Here is a tiny trained network, its code and every weight. The questions are about switching its units off for an input and a target symbol, where a switched-off unit gives its printed mean instead of its output.

import numpy as np


def w(rows, s, z=0):
    codes = np.array(rows[::2]) - 128.0
    scale = np.full(codes.shape[1], s)
    scale[-1] = z or s
    return codes * scale


def norm(h):
    return h / np.sqrt((h * h).mean(-1, keepdims=True) + 1e-5)


def f(y):
    return np.maximum(y, 0)


def softmax(a):
    e = np.exp(a - a.max(-1, keepdims=True))
    return e / e.sum(-1, keepdims=True)


def log_softmax(a):
    a = a - a.max(-1, keepdims=True)
    return a - np.log(np.exp(a).sum(-1, keepdims=True))


def net(x, mask):
    ids = ['αγθμπτφ'.index(c) for c in x.split()]
    T = len(ids)
    res = E[ids] + P[:T]
    u = 0
    for l in range(2):
        r = norm(res)
        for j in range(3):
            rows = slice(2 * j, 2 * j + 2)
            q, k, v = (r @ M[l][rows].T for M in (Q, K, V))
            z = softmax(np.where(np.tri(T) > 0, q @ k.T / 2**0.5, -1e9)) @ v
            o = O[l][rows]
            res = res + np.where(mask[u + j], z, o[:, -1]) @ o[:, :-1]
        u += 3
        y = f(norm(res) @ A[l][:, :-1].T + A[l][:, -1])
        res = res + np.where(mask[u : u + 4], y, B[l][:, -1]) @ B[l][:, :-1]
        u += 4
    return log_softmax(norm(res)[-1] @ U[:, :-1].T + U[:, -1])


Q, K, V, O, A, B = {}, {}, {}, {}, {}, {}
E = w([
[127,152,249,209],'α',
[233,122,142,153],'γ',
[153,133,88,79],'θ',
[132,38,103,67],'μ',
[140,109,245,88],'π',
[210,234,60,108],'τ',
[66,159,95,120],'φ',
],0.015)
P = w([
[42,66,91,135],'0',
[254,186,164,90],'1',
[194,185,208,179],'2',
[96,205,102,64],'3',
[137,96,176,166],'4',
[213,175,167,58],'5',
[113,145,37,80],'6',
[191,121,150,102],'7',
[82,186,106,166],'8',
[99,211,61,165],'9',
[141,132,146,235],'10',
[84,126,69,103],'11',
[230,108,102,170],'12',
],0.0086)
Q[0] = w([
[216,178,232,114],'L0H1',
[131,27,220,104],'L0H1',
[174,115,253,147],'L0H2',
[134,159,93,118],'L0H2',
[196,110,89,244],'L0H3',
[159,69,115,85],'L0H3',
],0.0084)
K[0] = w([
[84,149,184,133],'L0H1',
[69,99,2,95],'L0H1',
[231,176,105,151],'L0H2',
[114,73,108,235],'L0H2',
[115,129,100,171],'L0H3',
[208,194,203,170],'L0H3',
],0.0085)
V[0] = w([
[57,154,98,136],'L0H1',
[97,95,95,149],'L0H1',
[180,72,167,192],'L0H2',
[148,85,49,176],'L0H2',
[88,80,83,37],'L0H3',
[190,160,124,12],'L0H3',
],0.011)
O[0] = w([
[152,185,59,123,71],'L0H1',
[99,166,34,148,67],'L0H1',
[55,86,42,219,123],'L0H2',
[95,106,122,109,108],'L0H2',
[135,26,165,40,105],'L0H3',
[232,1,202,115,254],'L0H3',
],0.0083,0.0062)
A[0] = w([
[222,113,181,135,255],'L0N1',
[155,152,128,54,4],'L0N2',
[91,163,151,246,150],'L0N3',
[252,117,142,99,200],'L0N4',
],0.011,0.0014)
B[0] = w([
[187,127,82,217,250],'L0N1',
[70,2,225,145,152],'L0N2',
[130,184,58,169,153],'L0N3',
[240,165,113,199,251],'L0N4',
],0.0096,0.014)
Q[1] = w([
[176,123,114,88],'L1H1',
[38,165,118,125],'L1H1',
[113,105,75,208],'L1H2',
[75,144,122,254],'L1H2',
[199,51,116,145],'L1H3',
[163,141,104,82],'L1H3',
],0.0098)
K[1] = w([
[119,110,38,85],'L1H1',
[184,78,199,96],'L1H1',
[160,148,98,156],'L1H2',
[166,145,111,235],'L1H2',
[84,114,99,85],'L1H3',
[155,125,82,9],'L1H3',
],0.011)
V[1] = w([
[238,128,171,98],'L1H1',
[154,78,191,83],'L1H1',
[167,150,194,181],'L1H2',
[143,120,109,52],'L1H2',
[116,144,210,170],'L1H3',
[116,143,246,187],'L1H3',
],0.013)
O[1] = w([
[228,140,125,94,215],'L1H1',
[186,79,229,92,97],'L1H1',
[215,138,146,115,254],'L1H2',
[134,50,139,61,68],'L1H2',
[193,143,16,95,139],'L1H3',
[253,120,96,150,151],'L1H3',
],0.0078,0.0092)
A[1] = w([
[99,61,254,233,224],'L1N1',
[138,104,191,12,252],'L1N2',
[131,71,118,117,254],'L1N3',
[184,206,140,78,139],'L1N4',
],0.0067,0.00052)
B[1] = w([
[100,51,26,134,222],'L1N1',
[19,71,128,139,163],'L1N2',
[143,254,229,161,152],'L1N3',
[152,81,130,205,253],'L1N4',
],0.0076,0.0031)
U = w([
[93,175,77,166,248],'α',
[93,66,91,255,23],'γ',
[191,100,133,99,61],'θ',
[152,138,208,146,132],'μ',
[211,140,48,60,152],'π',
[193,200,192,65,197],'τ',
[101,74,145,198,148],'φ',
],0.0086,0.0018)

Each question gives the input, a string of symbols that net reads in full, and the target symbol t.
The units are the heads (2 rows each of Q, K, V and O) and the neurons (one row each of A and B). Each row of codes is followed by its name. A weight is (code - 128) times the scale printed after its matrix; where a second scale follows, it is the last column's (O, A, B and U).
mask holds one flag per unit, layer by layer, with each layer's heads first. A switched-off unit (its flag False) gives its mean, the last column of its rows in O or B, instead of its output. The means were averaged over made-up inputs and are rounded, as every weight is.
A unit's drop is (log p(t) with every unit on - log p(t) with that unit switched off) / (log p(t) with every unit on - log p(t) with every unit switched off).
unit that matters most: the unit with the biggest drop
top k neurons: the k neurons with the biggest drops, biggest first
top k neurons in layer l: the k neurons of layer l with the biggest drops, biggest first
which heads matter: for each layer, one digit per head in row order, 1 if its drop is at least 0.15 and else 0, layers parted by /
drop of u: that unit's drop, to one decimal
input α γ φ τ, target α: top 2 neurons	(L0N4, L0N1)
input φ α π, target α: unit that matters most	L0H3
input γ τ θ φ, target γ: top 3 neurons	(L0N4, L0N2, L1N1)
input φ τ γ θ μ τ φ φ, target φ: which heads matter	111 / 101
input γ γ φ α μ γ γ φ, target γ: top 2 neurons in layer 0	(L0N4, L0N3)
input γ θ α τ μ γ μ, target γ: top 2 neurons in layer 0	(L0N4, L0N1)
input α γ τ τ, target α: which heads matter	011 / 100
input α γ γ γ, target α: which heads matter	011 / 100
input γ γ γ γ, target γ: top 2 neurons	(L0N4, L0N1)
input γ τ α α, target α: top 2 neurons in layer 0	(L0N3, L0N4)
input γ θ π θ, target γ: which heads matter	011 / 100
input α φ α α μ, target α: top 2 neurons in layer 0	(L0N3, L0N4)
input γ τ π, target γ: top 3 neurons in layer 0	(L0N4, L0N1, L0N3)
input φ μ π θ, target φ: unit that matters most	L0H1
input γ γ π, target γ: top 2 neurons in layer 0	(L0N4, L0N1)
input α τ τ μ, target γ: drop of L1N1	0.0
input φ α γ, target α: drop of L0H2	0.2
input α γ θ α, target α: drop of L0N1	0.1
